Here is a tiny trained network, its code and every weight. The questions are about switching its units off for an input and a target symbol, where a switched-off unit gives its printed mean instead of its output.

import numpy as np


def w(rows, s, z=0):
    codes = np.array(rows[::2]) - 128.0
    scale = np.full(codes.shape[1], s)
    scale[-1] = z or s
    return codes * scale


def norm(h):
    return h / np.sqrt((h * h).mean(-1, keepdims=True) + 1e-5)


def f(y):
    return np.maximum(y, 0)


def softmax(a):
    e = np.exp(a - a.max(-1, keepdims=True))
    return e / e.sum(-1, keepdims=True)


def log_softmax(a):
    a = a - a.max(-1, keepdims=True)
    return a - np.log(np.exp(a).sum(-1, keepdims=True))


def net(x, mask):
    ids = ['ΔΛΦΨαζθμξπστω'.index(c) for c in x.split()]
    T = len(ids)
    res = E[ids] + P[:T]
    u = 0
    for l in range(2):
        r = norm(res)
        for j in range(3):
            rows = slice(2 * j, 2 * j + 2)
            q, k, v = (r @ M[l][rows].T for M in (Q, K, V))
            z = softmax(np.where(np.tri(T) > 0, q @ k.T / 2**0.5, -1e9)) @ v
            o = O[l][rows]
            res = res + np.where(mask[u + j], z, o[:, -1]) @ o[:, :-1]
        u += 3
        y = f(norm(res) @ A[l][:, :-1].T + A[l][:, -1])
        res = res + np.where(mask[u : u + 4], y, B[l][:, -1]) @ B[l][:, :-1]
        u += 4
    return log_softmax(norm(res)[-1] @ U[:, :-1].T + U[:, -1])


Q, K, V, O, A, B = {}, {}, {}, {}, {}, {}
E = w([
[72,179,141,113],'Δ',
[67,166,113,118],'Λ',
[93,119,216,115],'Φ',
[211,233,196,148],'Ψ',
[147,154,123,140],'α',
[97,125,171,161],'ζ',
[37,6,7,105],'θ',
[129,193,99,133],'μ',
[55,81,78,162],'ξ',
[134,177,105,54],'π',
[103,181,134,180],'σ',
[221,61,101,162],'τ',
[155,120,133,56],'ω',
],0.011)
P = w([
[152,115,203,228],'0',
[213,198,120,39],'1',
[221,182,109,33],'2',
[121,212,52,89],'3',
[97,96,39,3],'4',
[157,160,111,75],'5',
[103,73,90,15],'6',
],0.0045)
Q[0] = w([
[77,141,101,227],'L0H1',
[202,41,168,132],'L0H1',
[22,75,87,162],'L0H2',
[14,155,250,102],'L0H2',
[140,80,207,150],'L0H3',
[195,41,241,166],'L0H3',
],0.013)
K[0] = w([
[58,111,84,192],'L0H1',
[252,65,170,184],'L0H1',
[165,212,196,194],'L0H2',
[243,158,141,47],'L0H2',
[35,80,192,137],'L0H3',
[35,7,109,124],'L0H3',
],0.013)
V[0] = w([
[146,14,188,155],'L0H1',
[89,216,108,198],'L0H1',
[99,162,34,242],'L0H2',
[3,50,121,161],'L0H2',
[134,136,119,39],'L0H3',
[166,97,199,46],'L0H3',
],0.0071)
O[0] = w([
[158,165,95,252,3],'L0H1',
[102,24,160,100,176],'L0H1',
[100,16,165,48,68],'L0H2',
[255,66,190,133,20],'L0H2',
[170,208,138,102,169],'L0H3',
[102,220,130,137,164],'L0H3',
],0.0054,0.0049)
A[0] = w([
[255,104,121,91,4],'L0N1',
[102,82,106,105,221],'L0N2',
[29,183,74,115,154],'L0N3',
[209,194,225,88,69],'L0N4',
],0.0091,0.0018)
B[0] = w([
[147,207,57,167,160],'L0N1',
[95,229,67,140,170],'L0N2',
[254,144,140,61,255],'L0N3',
[10,126,38,85,174],'L0N4',
],0.0094,0.0086)
Q[1] = w([
[98,253,66,70],'L1H1',
[237,130,119,237],'L1H1',
[57,111,73,118],'L1H2',
[136,148,106,124],'L1H2',
[73,111,147,80],'L1H3',
[70,241,89,56],'L1H3',
],0.015)
K[1] = w([
[57,135,198,195],'L1H1',
[111,160,4,106],'L1H1',
[117,107,178,175],'L1H2',
[108,94,139,122],'L1H2',
[139,147,188,89],'L1H3',
[75,98,228,204],'L1H3',
],0.019)
V[1] = w([
[216,75,170,121],'L1H1',
[206,198,107,206],'L1H1',
[171,161,234,142],'L1H2',
[66,201,174,119],'L1H2',
[98,110,94,254],'L1H3',
[116,166,240,155],'L1H3',
],0.025)
O[1] = w([
[227,72,132,144,8],'L1H1',
[166,174,115,252,17],'L1H1',
[190,43,47,172,65],'L1H2',
[74,98,77,148,211],'L1H2',
[84,86,202,222,254],'L1H3',
[103,27,22,139,176],'L1H3',
],0.017,0.0077)
A[1] = w([
[214,28,207,143,51],'L1N1',
[125,87,173,2,144],'L1N2',
[176,116,162,185,248],'L1N3',
[146,141,186,117,87],'L1N4',
],0.022,0.0014)
B[1] = w([
[232,239,20,52,169],'L1N1',
[212,81,144,249,250],'L1N2',
[194,65,157,33,170],'L1N3',
[27,166,123,71,152],'L1N4',
],0.015,0.016)
U = w([
[57,21,35,30,15],'Δ',
[181,68,176,24,96],'Λ',
[61,79,90,208,197],'Φ',
[41,174,76,73,187],'Ψ',
[42,146,195,118,252],'α',
[254,74,43,156,139],'ζ',
[139,192,239,97,157],'θ',
[100,150,173,15,197],'μ',
[228,186,186,48,169],'ξ',
[174,243,18,31,27],'π',
[147,9,226,144,98],'σ',
[223,182,212,221,54],'τ',
[127,232,42,211,41],'ω',
],0.0074,0.0032)

Each question gives the input, a string of symbols that net reads in full, and the target symbol t.
The units are the heads (2 rows each of Q, K, V and O) and the neurons (one row each of A and B). Each row of codes is followed by its name. A weight is (code - 128) times the scale printed after its matrix; where a second scale follows, it is the last column's (O, A, B and U).
mask holds one flag per unit, layer by layer, with each layer's heads first. A switched-off unit (its flag False) gives its mean, the last column of its rows in O or B, instead of its output. The means were averaged over made-up inputs and are rounded, as every weight is.
A unit's drop is (log p(t) with every unit on - log p(t) with that unit switched off) / (log p(t) with every unit on - log p(t) with every unit switched off).
The circuit of an input: a set's keep is (log p(t) with only the set's units on - log p(t) with every unit switched off) / (log p(t) with every unit on - log p(t) with every unit switched off). Starting from the 12 units with the biggest drops (on a tie, the unit counted first), units are removed one at a time, each time the one whose removal leaves the highest keep (on an exact tie, the one counted first), for as long as the keep stays at least 0.8.
circuit, biggest first: the units of the circuit, biggest drop first
unit that matters most: the unit with the biggest drop
top k neurons: the k neurons with the biggest drops, biggest first
which heads matter: for each layer, one digit per head in row order, 1 if its drop is at least 0.15 and else 0, layers parted by /
input Δ ζ σ α σ μ, target Δ: top 3 neurons : (L0N3; L0N4; L0N2)
input σ ζ μ, target σ: unit that matters most : L0N3
input Φ τ π Φ, target Φ: circuit, biggest first : (L0H1; L1H3; L0N3)
input π ω ζ π π Λ τ, target τ: which heads matter : 110 / 101
input ξ Φ ξ α θ τ θ, target ξ: circuit, biggest first : (L0H2; L1H2)
input ζ ξ μ, target ζ: top 2 neurons : (L0N4; L1N1)
input Φ α π α, target Φ: circuit, biggest first : (L0H1; L0N3; L1H3)
input Δ τ σ μ, target Δ: circuit, biggest first : (L0H3; L0H1)
input α σ σ, target α: which heads matter : 011 / 000
input ω Φ ζ Δ ω π Δ, target ω: which heads matter : 110 / 100
input Δ ξ ω, target Δ: circuit, biggest first : (L0N3; L0N4; L0H2; L0H1)
input π μ Λ α ξ, target π: which heads matter : 000 / 001
input Ψ Δ μ ζ ω, target Ψ: which heads matter : 010 / 100
input ζ π σ σ Φ, target ζ: which heads matter : 010 / 101
input Φ ω θ Φ Λ, target Φ: unit that matters most : L0H1
input ξ Φ π α θ ω, target ξ: which heads matter : 010 / 111
input Δ ξ Δ Ψ ω π, target Δ: circuit, biggest first : (L0N3; L0H2; L0N4)
input ζ α ζ ζ Ψ ω, target ζ: circuit, biggest first : (L1H1; L0H2)
input ξ Ψ Λ Ψ Δ π, target ξ: top 3 neurons : (L1N1; L0N4; L0N3)
input ζ α τ α Δ π Λ, target ζ: unit that matters most : L1H1
